Below is a small trained network, with its code and all its weights. Each question gives an input and a target symbol and asks what happens when units are switched off, that is, made to give their printed mean instead of their output.

import numpy as np


def w(rows, s, z=0):
    codes = np.array(rows[::2]) - 128.0
    scale = np.full(codes.shape[1], s)
    scale[-1] = z or s
    return codes * scale


def f(y):
    return np.maximum(y, 0)


def softmax(a):
    e = np.exp(a - a.max(-1, keepdims=True))
    return e / e.sum(-1, keepdims=True)


def log_softmax(a):
    a = a - a.max(-1, keepdims=True)
    return a - np.log(np.exp(a).sum(-1, keepdims=True))


def net(x, mask):
    ids = ['γδζμψω'.index(c) for c in x.split()]
    T = len(ids)
    res = E[ids] + P[:T]
    u = 0
    for l in range(3):
        r = res
        for j in range(2):
            rows = slice(2 * j, 2 * j + 2)
            q, k, v = (r @ M[l][rows].T for M in (Q, K, V))
            z = softmax(np.where(np.tri(T) > 0, q @ k.T / 2**0.5, -1e9)) @ v
            o = O[l][rows]
            res = res + np.where(mask[u + j], z, o[:, -1]) @ o[:, :-1]
        u += 2
        y = f(res @ A[l][:, :-1].T + A[l][:, -1])
        res = res + np.where(mask[u : u + 4], y, B[l][:, -1]) @ B[l][:, :-1]
        u += 4
    return log_softmax(res[-1] @ U[:, :-1].T + U[:, -1])


Q, K, V, O, A, B = {}, {}, {}, {}, {}, {}
E = w([
[75,183,99,38,107,23,106,139,29],'γ',
[57,119,56,116,254,87,140,65,203],'δ',
[235,193,175,22,161,69,57,53,184],'ζ',
[144,79,62,99,68,66,154,241,147],'μ',
[159,12,209,99,188,126,125,189,56],'ψ',
[90,230,245,84,123,141,235,185,169],'ω',
],0.013)
P = w([
[128,150,62,152,118,248,61,131,99],'0',
[84,88,120,128,75,157,92,91,148],'1',
[104,117,100,128,106,121,102,101,142],'2',
[112,135,94,110,128,88,128,117,139],'3',
[118,139,83,98,148,63,163,123,130],'4',
[123,143,79,74,163,42,182,138,141],'5',
],0.011)
Q[0] = w([
[92,90,170,25,162,53,137,183,153],'0.h1',
[93,87,134,7,187,89,167,156,121],'0.h1',
[166,144,127,127,174,116,149,119,111],'0.h2',
[109,115,122,116,158,163,106,115,152],'0.h2',
],0.012)
K[0] = w([
[121,9,183,165,158,154,128,154,100],'0.h1',
[180,20,187,171,127,189,80,118,61],'0.h1',
[181,125,153,136,133,95,138,126,111],'0.h2',
[146,139,143,120,107,133,104,99,152],'0.h2',
],0.011)
V[0] = w([
[184,23,185,136,173,145,141,82,77],'0.h1',
[183,106,154,143,236,79,194,165,45],'0.h1',
[180,184,103,55,159,135,116,88,174],'0.h2',
[154,2,247,130,203,138,86,127,74],'0.h2',
],0.0048)
O[0] = w([
[99,143,177,209,115,105,62,116,181,146],'0.h1',
[92,128,159,189,97,156,44,94,164,130],'0.h1',
[126,106,147,134,141,105,85,82,142,178],'0.h2',
[165,127,87,43,141,27,255,151,109,5],'0.h2',
],0.0094,0.0027)
A[0] = w([
[123,210,93,115,90,50,198,186,110,72],'0.n1',
[159,199,62,158,108,200,179,170,48,85],'0.n2',
[112,164,210,255,80,160,172,100,197,1],'0.n3',
[225,193,121,98,140,106,101,153,172,80],'0.n4',
],0.0057,0.0074)
B[0] = w([
[114,94,196,186,119,231,79,88,84,250],'0.n1',
[99,104,183,100,118,20,170,96,158,196],'0.n2',
[153,164,110,238,131,52,132,132,2,158],'0.n3',
[151,77,126,206,82,128,160,40,98,176],'0.n4',
],0.0085,0.0022)
Q[1] = w([
[96,96,166,158,73,176,121,147,127],'1.h1',
[162,135,139,116,131,140,149,102,122],'1.h1',
[162,109,199,232,190,154,126,58,156],'1.h2',
[65,119,116,165,27,236,5,115,117],'1.h2',
],0.012)
K[1] = w([
[132,146,132,161,85,153,82,157,154],'1.h1',
[106,138,107,124,151,151,164,106,127],'1.h1',
[79,188,99,192,80,117,79,84,171],'1.h2',
[137,161,97,79,89,251,133,109,87],'1.h2',
],0.014)
V[1] = w([
[79,159,138,122,150,117,111,169,152],'1.h1',
[108,229,62,250,103,154,2,135,199],'1.h1',
[49,76,199,199,17,135,2,60,188],'1.h2',
[6,68,218,207,64,29,94,109,186],'1.h2',
],0.0035)
O[1] = w([
[126,62,125,112,90,128,120,108,151,255],'1.h1',
[127,122,125,77,139,47,211,128,139,56],'1.h1',
[151,106,90,76,131,148,196,143,82,108],'1.h2',
[154,47,108,60,118,99,254,94,80,62],'1.h2',
],0.0083,0.00071)
A[1] = w([
[171,156,97,152,147,143,155,164,154,17],'1.n1',
[168,254,78,127,186,184,108,81,177,87],'1.n2',
[122,167,73,99,59,120,190,160,141,85],'1.n3',
[220,154,37,146,184,109,196,172,162,2],'1.n4',
],0.0077,0.0063)
B[1] = w([
[173,225,110,183,165,156,163,62,86,128],'1.n1',
[103,10,170,87,72,77,249,78,118,252],'1.n2',
[198,214,145,255,227,79,117,124,43,193],'1.n3',
[52,66,236,142,93,136,77,84,117,130],'1.n4',
],0.0053,0.0019)
Q[2] = w([
[187,82,128,166,72,157,113,125,81],'2.h1',
[148,59,82,28,142,246,137,51,178],'2.h1',
[193,199,124,33,78,212,127,175,110],'2.h2',
[176,109,197,196,64,61,97,58,153],'2.h2',
],0.012)
K[2] = w([
[227,132,64,185,161,137,59,171,88],'2.h1',
[135,255,39,173,102,106,138,26,202],'2.h1',
[125,234,144,192,25,233,114,200,88],'2.h2',
[179,69,140,74,176,34,130,14,200],'2.h2',
],0.0089)
V[2] = w([
[113,74,107,22,80,79,215,112,135],'2.h1',
[121,159,191,157,144,89,172,139,96],'2.h1',
[248,130,173,102,3,146,109,71,101],'2.h2',
[147,77,31,6,155,197,191,81,153],'2.h2',
],0.0066)
O[2] = w([
[103,168,173,194,69,123,29,233,107,92],'2.h1',
[91,191,67,127,80,161,126,141,175,2],'2.h1',
[159,195,132,46,254,37,111,192,186,48],'2.h2',
[130,172,135,152,190,171,160,3,158,146],'2.h2',
],0.007,0.00051)
A[2] = w([
[177,29,116,181,144,171,68,254,125,153],'2.n1',
[172,150,121,136,169,132,234,77,127,35],'2.n2',
[163,50,34,161,59,64,177,186,211,6],'2.n3',
[94,233,100,172,112,154,5,101,204,47],'2.n4',
],0.0063,0.012)
B[2] = w([
[190,173,98,205,162,155,150,129,131,252],'2.n1',
[139,170,86,132,109,136,57,136,114,145],'2.n2',
[82,211,156,6,66,167,183,104,139,141],'2.n3',
[172,97,128,129,143,117,166,137,69,146],'2.n4',
],0.013,0.0037)
U = w([
[102,124,104,81,112,105,2,162,37,177],'γ',
[115,137,118,164,109,130,113,46,146,53],'δ',
[155,174,143,95,194,84,85,116,180,7],'ζ',
[190,136,78,171,154,147,98,184,147,217],'μ',
[162,57,146,77,140,84,213,158,75,62],'ψ',
[102,219,196,102,112,188,149,177,183,227],'ω',
],0.0068,0.0021)

Each question gives the input, a string of symbols that net reads in full, and the target symbol t.
The units are the heads (2 rows each of Q, K, V and O) and the neurons (one row each of A and B). Each row of codes is followed by its name. A weight is (code - 128) times the scale printed after its matrix; where a second scale follows, it is the last column's (O, A, B and U).
mask holds one flag per unit, layer by layer, with each layer's heads first. A switched-off unit (its flag False) gives its mean, the last column of its rows in O or B, instead of its output. The means were averaged over made-up inputs and are rounded, as every weight is.
A unit's drop is (log p(t) with every unit on - log p(t) with that unit switched off) / (log p(t) with every unit on - log p(t) with every unit switched off).
The circuit of an input: a set's keep is (log p(t) with only the set's units on - log p(t) with every unit switched off) / (log p(t) with every unit on - log p(t) with every unit switched off). Starting from the 12 units with the biggest drops (on a tie, the unit counted first), units are removed one at a time, each time the one whose removal leaves the highest keep (on an exact tie, the one counted first), for as long as the keep stays at least 0.8.
circuit, biggest first: the units of the circuit, biggest drop first
k most important neurons of layer l: the k neurons of layer l with the biggest drops, biggest first
which heads matter: for each layer, one digit per head in row order, 1 if its drop is at least 0.15 and else 0, layers parted by /
drop when u is switched off: that unit's drop, to one decimal
input μ ζ γ γ ψ γ, target ζ: which heads matter -> 10 / 00 / 01
input ψ μ γ ζ μ, target ζ: circuit, biggest first -> 2.h2, 1.h2, 0.h2, 0.n4
input μ ψ δ μ, target δ: circuit, biggest first -> 0.h1, 2.h2, 1.h2
input γ γ ω ψ, target μ: circuit, biggest first -> 2.n1, 2.h2
input ζ γ γ ψ ω, target ζ: circuit, biggest first -> 0.h1, 2.h2, 1.n2, 2.h1
input μ δ ψ γ γ μ, target δ: circuit, biggest first -> 0.h1, 2.h2
input ζ δ γ ψ, target δ: circuit, biggest first -> 0.h1, 2.h2
input δ ω ψ μ ω, target δ: which heads matter -> 10 / 00 / 01
input γ ψ ψ, target ψ: which heads matter -> 11 / 01 / 00
input γ ζ ψ ζ γ μ, target ζ: which heads matter -> 10 / 01 / 01
input ψ γ ψ, target ψ: circuit, biggest first -> 1.h2
input ω γ ω δ γ μ, target μ: which heads matter -> 10 / 00 / 00
input δ μ ω μ ψ, target δ: circuit, biggest first -> 2.h2, 0.h1
input γ ω γ ζ γ ψ, target ζ: which heads matter -> 00 / 00 / 01
input ζ ψ ω, target ζ: which heads matter -> 10 / 00 / 01
input γ γ ψ μ, target ω: circuit, biggest first -> 2.n3, 0.h1, 2.h2, 1.h1
input ψ δ δ γ ω ω, target δ: which heads matter -> 10 / 01 / 01
input ψ ω γ ψ γ μ, target μ: 2 most important neurons of layer 2 -> 2.n1, 2.n4
input ψ ω μ, target ω: which heads matter -> 11 / 10 / 01
input δ ζ ζ ψ γ, target ζ: drop when 0.h1 is switched off -> 0.7
input ω ω ω ψ, target μ: drop when 2.n1 is switched off -> 1.0
input δ γ ω δ δ, target δ: drop when 2.h2 is switched off -> 1.3
